What each symbol does to the points:
w: dat->rol, bov->bil, dap->vil, vil->sib, vev->pes, les->viv, ran->noz, rim->mib, pas->zel, zim->nam, mim->lim, sul->nez, mib->dap, rof->rit, nam->mul, dit->bov, rir->bet, kem->rim, bet->fif, sig->zos, sef->seg, tup->kem, ger->sas, muk->pov, zem->bav, pid->les, lim->pas, kef->nos, tif->ran, bom->vop, mef->nel, sas->pid, ped->guk, saf->bev, lop->lol, fis->mes, pes->rof, dul->mim, rit->zim, noz->fis, buk->deg, zel->ger, rol->muk, gik->dit, zos->dat, pov->zem, kiv->tof, rom->rik, tof->zuz, guk->vev, mir->bom, deg->mef, bil->kis, vas->buk, ved->saf, lol->rir, sib->ped, nez->kiv, bev->sig, zas->dul, seg->kef, mes->vas, bav->tif, nel->rom, nos->ved, pum->lop, fif->dev, mez->sef, kol->ziv, zuz->kol, kis->tup, mul->mir, rik->gik, vop->zas, dev->sul, viv->pum, ziv->mez
u: dat->zos, bov->dit, dap->mib, vil->dap, vev->guk, les->pid, ran->tif, rim->kem, pas->lim, zim->rit, mim->dul, sul->dev, mib->rim, rof->pes, nam->zim, dit->gik, rir->lol, kem->tup, bet->rir, sig->bev, sef->mez, tup->kis, ger->zel, muk->rol, zem->pov, pid->sas, lim->mim, kef->seg, tif->bav, bom->mir, mef->deg, sas->ger, ped->sib, saf->ved, lop->pum, fis->noz, pes->vev, dul->zas, rit->rof, noz->ran, buk->vas, zel->pas, rol->dat, gik->rik, zos->sig, pov->muk, kiv->nez, rom->nel, tof->kiv, guk->ped, mir->mul, deg->buk, bil->bov, vas->mes, ved->nos, lol->lop, sib->vil, nez->sul, bev->saf, zas->vop, seg->sef, mes->fis, bav->zem, nel->mef, nos->kef, pum->viv, fif->bet, mez->ziv, kol->zuz, zuz->tof, kis->bil, mul->nam, rik->rom, vop->bom, dev->fif, viv->les, ziv->kol
j: dat->sul, bov->pov, dap->mes, vil->vas, vev->nel, les->rof, ran->mez, rim->noz, pas->sib, zim->dit, mim->dap, sul->dul, mib->fis, rof->rik, nam->bov, dit->muk, rir->mir, kem->ran, bet->bom, sig->fif, sef->les, tup->tif, ger->guk, muk->kiv, zem->zuz, pid->pes, lim->vil, kef->pum, tif->ziv, bom->tup, mef->bev, sas->vev, ped->deg, saf->rir, lop->nam, fis->seg, pes->rom, dul->mib, rit->gik, noz->sef, buk->ved, zel->ped, rol->nez, gik->rol, zos->dev, pov->tof, kiv->lim, rom->zos, tof->pas, guk->mef, mir->kis, deg->saf, bil->zem, vas->nos, ved->lol, lol->mul, sib->buk, nez->mim, bev->bet, zas->rim, seg->viv, mes->kef, bav->kol, nel->sig, nos->lop, pum->zim, fif->vop, mez->pid, kol->ger, zuz->zel, kis->bav, mul->bil, rik->dat, vop->kem, dev->zas, viv->rit, ziv->sas
k: dat->rik, bov->nam, dap->mim, vil->lim, vev->sas, les->sef, ran->kem, rim->zas, pas->tof, zim->pum, mim->nez, sul->dat, mib->dul, rof->les, nam->lop, dit->zim, rir->saf, kem->vop, bet->bev, sig->nel, sef->noz, tup->bom, ger->kol, muk->dit, zem->bil, pid->mez, lim->kiv, kef->mes, tif->tup, bom->bet, mef->guk, sas->ziv, ped->zel, saf->deg, lop->nos, fis->mib, pes->pid, dul->sul, rit->viv, noz->rim, buk->sib, zel->zuz, rol->gik, gik->rit, zos->rom, pov->bov, kiv->muk, rom->pes, tof->pov, guk->ger, mir->rir, deg->ped, bil->mul, vas->vil, ved->buk, lol->ved, sib->pas, nez->rol, bev->mef, zas->dev, seg->fis, mes->dap, bav->kis, nel->vev, nos->vas, pum->kef, fif->sig, mez->ran, kol->bav, zuz->zem, kis->mir, mul->lol, rik->rof, vop->fif, dev->zos, viv->seg, ziv->tif

The rows follow the links: the fewer symbols apart two points are, the more alike their rows tend to be.

Each row is also shifted at random along 3 hidden directions that mean nothing.

Rows with their points:
-31,-159,20,-242,-297,-79,234,-391,193,137,135,-177,-204,-70,-19,-166,-50,-36,-128,-164,-137,-383,-70,97,22,169,-164,-122,338,93,-290,-194,147,-119,-307,7,-180,304,-75,-286,-194,220 -> ger
242,185,67,360,-1,-277,268,-172,-195,-67,38,242,-18,328,101,216,-132,-132,223,-49,244,221,420,249,-1,-17,-152,321,-43,-258,148,182,397,159,231,59,51,-87,-231,-129,-150,197 -> gik
-775,-171,-383,67,260,350,-56,206,320,-134,32,-125,274,-510,15,-79,95,33,-187,-455,-238,-283,-231,79,175,-157,-208,-376,-137,398,37,-60,-222,236,-87,-254,125,-75,122,-44,59,-69 -> deg
589,524,-197,709,-59,-590,231,-410,-17,-869,-196,793,-272,272,243,221,-197,87,253,43,126,285,-170,54,256,1,-402,486,-289,-329,224,473,318,-83,206,-164,268,-390,-687,-429,-89,-449 -> kef
-494,-195,-91,-134,-163,20,-15,-225,52,-155,-181,20,-195,-109,-74,-102,6,78,24,242,-34,-172,-292,-75,-40,274,66,-103,139,47,-97,-165,-97,-279,-233,6,122,177,-65,-207,-201,-256 -> tup
-933,-398,482,-721,609,294,-28,-228,209,491,-112,561,-1127,-100,-301,251,253,-150,-958,167,197,-636,-179,298,-336,-325,-118,-123,36,-124,-70,-167,108,-727,-13,-310,82,-502,-28,-700,-71,-355 -> nel
-43,-173,217,-99,48,-130,-82,16,-370,214,-128,-53,-91,176,-102,81,20,-34,101,511,289,299,72,-145,-248,215,293,58,246,-263,-120,156,52,-136,-139,47,-142,63,83,61,-111,5 -> zas
-618,-224,-43,-182,80,-16,181,-406,217,-13,71,30,-365,-86,-14,-129,-34,21,-173,-239,-46,-317,-13,114,45,194,-248,-100,139,-4,-227,-61,134,-285,-381,-127,-124,186,-174,-418,-289,110 -> guk
-72,-118,-770,359,-306,226,71,174,425,-360,56,-183,825,-542,167,-245,-37,-6,350,-333,-374,-9,-138,184,149,112,-90,-486,13,384,109,167,-68,405,-44,-46,-32,393,32,7,-203,81 -> mir
-13,-264,89,-227,-62,70,-67,113,-330,321,4,-300,146,160,-84,-43,-2,-47,224,353,139,299,274,-121,-326,361,426,-47,348,-138,-122,89,20,-84,-197,223,-267,302,160,269,-132,175 -> zos
-116,309,625,-298,158,-169,-94,-76,-155,238,157,-48,-516,427,-120,80,97,65,-260,-11,143,-174,71,-194,160,-308,56,479,-369,-84,78,-479,-50,-178,97,137,162,-407,152,183,364,-77 -> zim
1258,-172,234,-634,-535,-65,89,-230,99,474,-142,145,-543,1,-198,-14,77,-188,-239,478,81,-138,-100,302,-376,0,168,-95,497,-154,-128,-13,263,-238,108,3,-205,139,1,-270,-143,70 -> kem
-147,-329,-451,22,-87,459,-42,286,216,-30,-135,157,494,-282,8,-26,29,-62,196,254,-180,152,50,312,-289,152,274,-360,178,63,206,321,-63,-36,107,131,46,242,112,-34,-166,-78 -> vop
-257,153,-30,64,505,121,182,170,234,-29,346,204,-42,35,123,-110,-19,-27,-311,-603,-241,-86,199,48,138,-271,-339,197,-291,94,20,194,-68,-88,67,-157,-46,-238,-133,24,62,324 -> nam
9,-182,-75,185,22,-200,105,-60,-199,-133,-104,241,-75,154,-37,122,-29,-106,147,442,258,379,67,-13,-288,290,74,19,262,-321,-147,508,181,-157,-120,-121,-77,25,-249,-249,-354,-145 -> dev
200,-329,-245,-283,-254,377,-88,191,198,173,-140,-53,266,-293,-104,-86,71,-31,103,361,-145,49,-92,182,-313,131,302,-323,240,86,118,-4,-73,-26,135,181,62,305,200,74,-38,-26 -> fif
353,333,53,355,-140,-394,111,-186,-237,-365,32,249,-7,408,131,80,-198,41,355,25,150,323,151,-27,174,58,-57,470,-176,-272,127,72,178,32,120,130,97,-51,-213,47,43,-44 -> dap
237,192,-53,389,-290,-143,21,121,-285,-97,94,-259,590,312,177,-20,-239,38,679,-9,16,420,413,-119,153,194,151,297,-69,-78,220,-33,95,304,158,415,27,275,92,437,127,265 -> nez
-627,-371,79,-545,74,451,-225,143,103,306,-95,-112,-45,-179,-218,0,196,39,-170,328,-70,-172,-109,-45,-196,2,357,-262,60,67,62,-309,-252,-307,-41,156,89,121,363,89,74,-182 -> vev
-214,-338,-41,-81,101,137,50,108,-57,260,-50,83,102,61,-41,-7,8,-179,98,235,31,219,274,63,-390,252,194,-104,282,-176,-104,319,65,-191,-42,6,-185,131,11,-13,-309,187 -> pes
464,267,-1,509,10,-531,375,-350,-96,-303,-61,529,-216,341,183,271,-195,-107,152,-47,217,291,287,246,90,21,-327,368,-41,-297,114,391,507,-17,217,-62,78,-232,-525,-411,-193,8 -> rol
-326,-107,-132,537,298,-203,48,-49,-225,-430,-298,523,-86,67,43,306,21,-84,133,403,397,386,-72,21,-193,180,-66,-38,30,-366,57,578,138,-134,21,-227,124,-296,-318,-323,-205,-433 -> noz
185,298,-48,12,-98,-106,-78,114,-74,-99,265,-416,134,28,76,-340,-139,170,169,-266,-210,41,-130,-535,262,112,-46,113,-165,166,-262,-80,-274,89,-340,27,-225,145,67,420,100,228 -> buk
1142,404,300,-295,-242,-412,165,-289,43,61,262,-44,-544,201,45,-205,-113,-30,-178,-317,-119,-186,-94,-227,177,-87,-236,371,25,-22,-330,-22,169,-64,-194,-78,-286,-41,-200,26,4,316 -> tof
-92,301,-49,270,297,48,-19,136,85,-311,0,393,63,34,90,110,17,38,-74,-212,-136,159,-61,59,213,-307,-175,227,-482,-2,295,140,-99,65,273,-63,274,-369,-126,49,241,-248 -> kiv
-274,-170,450,-161,213,52,-191,98,-345,426,-220,-62,-212,135,-208,316,219,-106,-221,345,414,-39,55,65,-236,-205,226,-4,40,-123,131,-161,88,113,176,-66,93,-339,328,104,270,-207 -> rik

The symbols that take the first to the second take the third to the fourth, perhaps in another order. What is the fourth?
Answer with the point's name.
-1070,27,239,245,606,-71,185,-112,-195,41,149,215,-158,430,101,208,-114,-139,-84,-275,199,95,495,79,80,-89,-234,392,-270,-235,98,23,149,-125,129,-24,37,-269,-112,-107,-19,155
to -324,223,-22,290,200,-15,-82,184,-85,-349,45,140,206,131,116,47,-8,143,104,-56,-40,191,6,-50,173,-197,14,274,-478,47,323,-29,-184,60,241,79,297,-254,38,165,283,-244
as 511,414,765,-370,-71,-478,39,-451,-310,294,85,70,-836,651,-93,133,-6,-6,-196,105,303,-111,98,-168,169,-181,-51,616,-77,-303,-123,-461,241,-226,57,131,-1,-264,-55,-34,262,29
to lim

539,322,528,-306,-398,-323,-60,-86,-417,382,180,-581,-71,541,-104,-60,-115,93,297,156,134,90,284,-341,212,57,305,466,-70,-95,-6,-639,3,172,35,455,-24,167,268,457,336,313
to -19,227,-90,10,189,299,-7,352,116,28,253,17,367,-43,129,-88,19,21,-77,-394,-300,85,167,30,132,-304,-54,136,-401,173,215,-16,-145,178,273,124,66,-128,189,334,259,120
as -272,161,-73,40,394,85,131,200,88,-98,354,15,38,80,196,-156,-56,-34,-156,-598,-281,-6,192,-148,167,-45,-315,185,-256,78,-108,217,-143,-75,-69,-119,-186,-108,-84,196,-7,331
to zuz

-1160,34,30,74,696,98,-174,108,-4,-227,118,-110,-195,-151,-11,-101,61,169,-314,-434,-75,-277,-208,-348,238,-122,-263,-6,-339,186,-153,-40,-357,-105,-324,-303,2,-298,-7,23,136,-81
to 646,31,267,-440,-223,-197,216,-490,334,261,30,34,-718,-179,-125,-12,43,-84,-550,-244,25,-642,-235,222,53,-215,-407,-187,258,111,-319,-205,285,-87,-148,-280,-134,-31,-170,-495,-104,118
as -398,-121,-680,533,143,191,69,80,479,-636,-72,272,369,-638,178,-62,-8,17,-8,-446,-250,-118,-278,286,158,-89,-413,-420,-107,275,77,390,-16,200,6,-390,135,-62,-261,-354,-189,-156
to bev

594,-6,17,234,-383,-231,-127,85,-388,-63,-266,-136,277,81,-91,150,26,9,434,677,317,437,-64,-185,-217,219,380,-3,177,-151,23,134,4,206,23,121,67,146,77,200,54,-240
to -250,-416,-128,-160,51,437,18,225,65,340,-4,78,265,-114,-60,-31,55,-111,52,183,-112,162,175,247,-355,148,256,-267,258,-17,65,226,4,-117,77,132,-126,214,104,19,-176,124
as 366,249,132,-117,4,-292,-83,-251,28,-288,10,-81,-491,-45,-59,-91,77,105,-312,-158,43,-300,-458,-299,240,-135,-210,30,-119,103,-279,-112,-115,-3,-245,-352,8,-183,-175,-108,140,-210
to nam

-46,213,-171,314,136,153,-84,307,93,-312,29,137,285,12,208,70,-30,123,92,-117,-244,160,-55,-20,248,-245,-10,171,-519,102,313,16,-218,137,334,90,232,-216,3,215,294,-140
to 819,486,301,-37,-71,-309,1,-192,-7,-163,-45,346,-502,247,-22,183,-26,89,-207,25,96,-108,-201,-1,135,-356,-113,405,-321,-135,135,-133,57,-79,259,-82,250,-372,-166,-118,284,-203
as -169,204,-579,549,112,50,84,318,80,-532,314,-119,734,-120,323,-344,-203,152,389,-449,-425,369,62,-334,315,253,-135,7,-314,195,-55,387,-281,295,-175,-39,-130,156,-134,397,-63,245
to tof

-219,-194,-172,27,-228,-50,-34,-177,141,-344,-206,53,-78,-196,-33,-140,-36,124,192,278,-80,-71,-300,-47,23,298,112,-128,104,24,-76,-50,-107,-252,-226,2,97,250,-117,-170,-198,-291
to -880,-462,-9,-202,555,386,138,19,180,299,11,476,-263,-63,-61,106,88,-214,-328,86,37,-62,218,374,-433,-61,-65,-193,128,-90,31,343,112,-371,35,-162,-78,-177,-108,-423,-318,1
as -354,-205,-164,-169,-214,155,-129,-43,135,-125,-201,69,-41,-209,-169,-103,57,121,24,366,-87,-79,-318,-20,-36,156,204,-221,96,61,14,-158,-172,-275,-161,45,164,190,16,-143,-77,-333
to pid

14,-179,411,-199,7,5,-224,159,-416,443,-238,-219,-159,143,-198,275,209,-65,-33,495,351,54,24,-38,-213,-78,350,-25,189,-123,22,-266,11,149,101,49,108,-147,316,204,242,-206
to 770,5,187,-30,-402,-308,-193,0,-424,134,-271,-144,-24,167,-149,152,15,-12,288,690,350,300,-86,-153,-220,192,357,58,212,-266,-57,16,48,154,7,86,23,24,133,202,86,-210
as -21,-181,-177,-202,-477,-68,-27,-255,37,-136,-34,-323,-23,-83,-88,-272,-100,136,217,234,-37,-99,-177,-143,117,359,216,-113,267,79,-148,-244,-74,-171,-305,139,-61,430,34,-87,-124,3
to mef

-8,295,93,128,310,132,15,93,132,-125,74,331,-122,100,147,90,75,33,-251,-246,-157,-24,-29,91,210,-454,-183,237,-482,69,228,30,-88,-70,314,-33,224,-447,-34,37,244,-133
to -527,205,-141,379,639,-105,232,-110,196,-471,250,436,-212,36,232,-77,-118,26,-229,-552,-172,-33,41,-104,174,-22,-557,206,-342,-11,-106,479,-83,-197,-227,-414,-85,-298,-500,-240,-177,96
as 419,319,-179,212,71,54,164,137,224,-162,201,215,191,-55,174,-101,-86,-1,-73,-433,-262,93,111,51,191,-216,-212,111,-293,115,100,216,-15,165,167,28,-16,-108,-161,147,57,202
to lol

-587,-205,-567,459,-82,-44,238,-204,224,-631,-55,209,241,-304,160,-222,-185,103,245,-93,-127,67,-134,85,61,361,-245,-176,96,40,-61,321,10,-123,-268,-149,-24,294,-354,-424,-478,-73
to -148,-334,-142,-249,-56,398,-44,32,210,149,-146,221,-13,-224,-99,52,57,-46,-98,340,-77,-87,-239,308,-275,-14,151,-244,148,23,124,42,-50,-230,107,8,101,25,51,-164,-105,-256
as 318,-13,-570,353,-575,-274,124,-348,216,-729,-166,121,182,-227,109,-203,-245,174,474,166,-148,118,-313,51,102,473,-40,-136,243,27,-137,265,41,-62,-294,21,-2,432,-372,-279,-395,-154
to fif

218,-281,-48,-119,37,34,206,-122,24,208,-66,403,-241,65,-82,110,-38,-201,-95,246,110,57,139,269,-428,148,16,-109,352,-230,-85,453,267,-310,-14,-148,-126,17,-223,-317,-413,58
to -243,-204,-200,-51,-255,76,-153,-124,96,-266,-118,35,52,-263,-54,-105,-21,140,191,422,-56,-50,-355,-46,-62,282,226,-203,155,41,6,-96,-131,-174,-159,91,111,277,-9,-102,-83,-326
as -453,-232,-210,-118,60,59,188,-216,258,15,119,-71,-53,-244,-11,-135,-47,-30,-166,-322,-120,-305,57,180,56,48,-242,-228,216,115,-194,-100,98,-64,-217,-90,-158,206,-95,-314,-233,211
to bil

333,156,313,96,40,-303,325,-321,-134,142,-24,282,-402,387,66,309,-49,-220,-171,-103,335,14,383,346,-28,-212,-258,314,79,-327,39,97,493,0,236,-42,-22,-283,-206,-306,-107,173
to 1108,210,505,-233,-625,-348,48,-136,-334,546,142,-454,36,484,-83,32,-47,-93,280,161,171,153,424,-25,27,-32,233,302,138,-172,-20,-482,317,252,222,379,-137,241,213,291,245,476
as 606,206,-76,-88,-276,-180,-159,-14,107,-188,-36,-248,-31,-305,-56,-144,56,146,-65,-99,-130,-306,-498,-259,239,-105,-75,-147,2,273,-206,-256,-227,239,-161,-156,50,16,58,119,178,-126
to zel

-54,-254,287,-373,34,22,41,-109,-206,434,-8,57,-320,264,-119,25,11,-174,-126,321,202,36,267,44,-363,219,174,-17,330,-253,-179,149,156,-306,-138,13,-220,92,26,-97,-258,238
to 39,-116,1,203,-134,117,-330,381,-320,197,-177,-261,505,-24,-75,193,130,-9,352,385,219,336,84,-70,-144,-17,433,-155,42,-38,242,-64,-108,343,250,185,118,26,431,351,202,-150
as 138,209,-78,106,-26,-165,-152,-51,111,-393,0,-138,-66,-318,-10,-63,3,153,-87,-181,-99,-227,-432,-263,249,-68,-164,-157,-170,196,-158,-55,-180,170,-211,-262,57,-60,-36,32,178,-235
to bav

-409,126,264,-387,302,56,-107,122,-138,251,377,-635,-27,155,24,-322,-31,159,-77,-496,-150,-185,103,-513,249,26,-19,183,-164,188,-255,-332,-350,40,-347,10,-264,90,239,566,172,434
to 619,330,253,-358,-44,-135,87,-96,84,221,336,-202,-280,199,-10,-194,-48,-5,-230,-386,-176,-168,115,-205,178,-143,-180,269,-84,99,-231,-165,8,-37,-113,-55,-290,-25,2,177,130,450
as 529,-4,-93,361,-252,-14,-52,210,-138,-15,-244,50,476,-37,25,295,48,-122,267,222,211,323,142,226,-126,-114,160,-76,78,-113,264,168,203,396,409,88,150,-59,164,90,122,-131
to rik

263,259,7,57,296,111,105,73,198,-91,141,349,-103,107,84,127,9,-22,-256,-428,-194,-4,-5,99,126,-456,-251,200,-380,37,149,121,-19,35,311,-130,38,-322,-112,13,202,87
to 199,247,-194,205,-109,-210,-101,52,-59,-440,115,-287,123,-131,104,-213,-118,200,130,-223,-195,2,-314,-473,271,114,-148,-14,-133,225,-187,10,-216,122,-290,-160,-101,68,-84,171,60,-89
as 164,41,129,227,39,27,92,113,-177,275,-47,53,315,191,38,202,15,-177,134,-32,199,213,426,290,-123,-174,24,60,51,-85,197,56,228,316,320,133,-9,-86,109,48,79,223
to zim

373,120,155,-188,-132,-134,-136,-115,79,-41,18,-235,-415,-238,-99,-24,105,101,-364,-127,17,-412,-444,-221,208,-197,-160,-110,-21,184,-197,-302,-99,35,-211,-272,-22,-121,40,-31,215,-184
to -38,-166,-343,25,-316,-42,209,-235,260,-216,29,-43,141,-236,74,-211,-92,24,166,-142,-155,-145,-35,117,100,273,-194,-185,291,61,-138,43,93,-45,-239,-28,-22,383,-210,-239,-281,194
as 56,254,-600,648,206,38,267,196,271,-635,192,352,466,-127,344,-137,-185,34,175,-574,-403,293,80,63,207,40,-346,81,-387,56,149,622,-13,148,72,-159,-14,-114,-404,43,-152,200
to zem

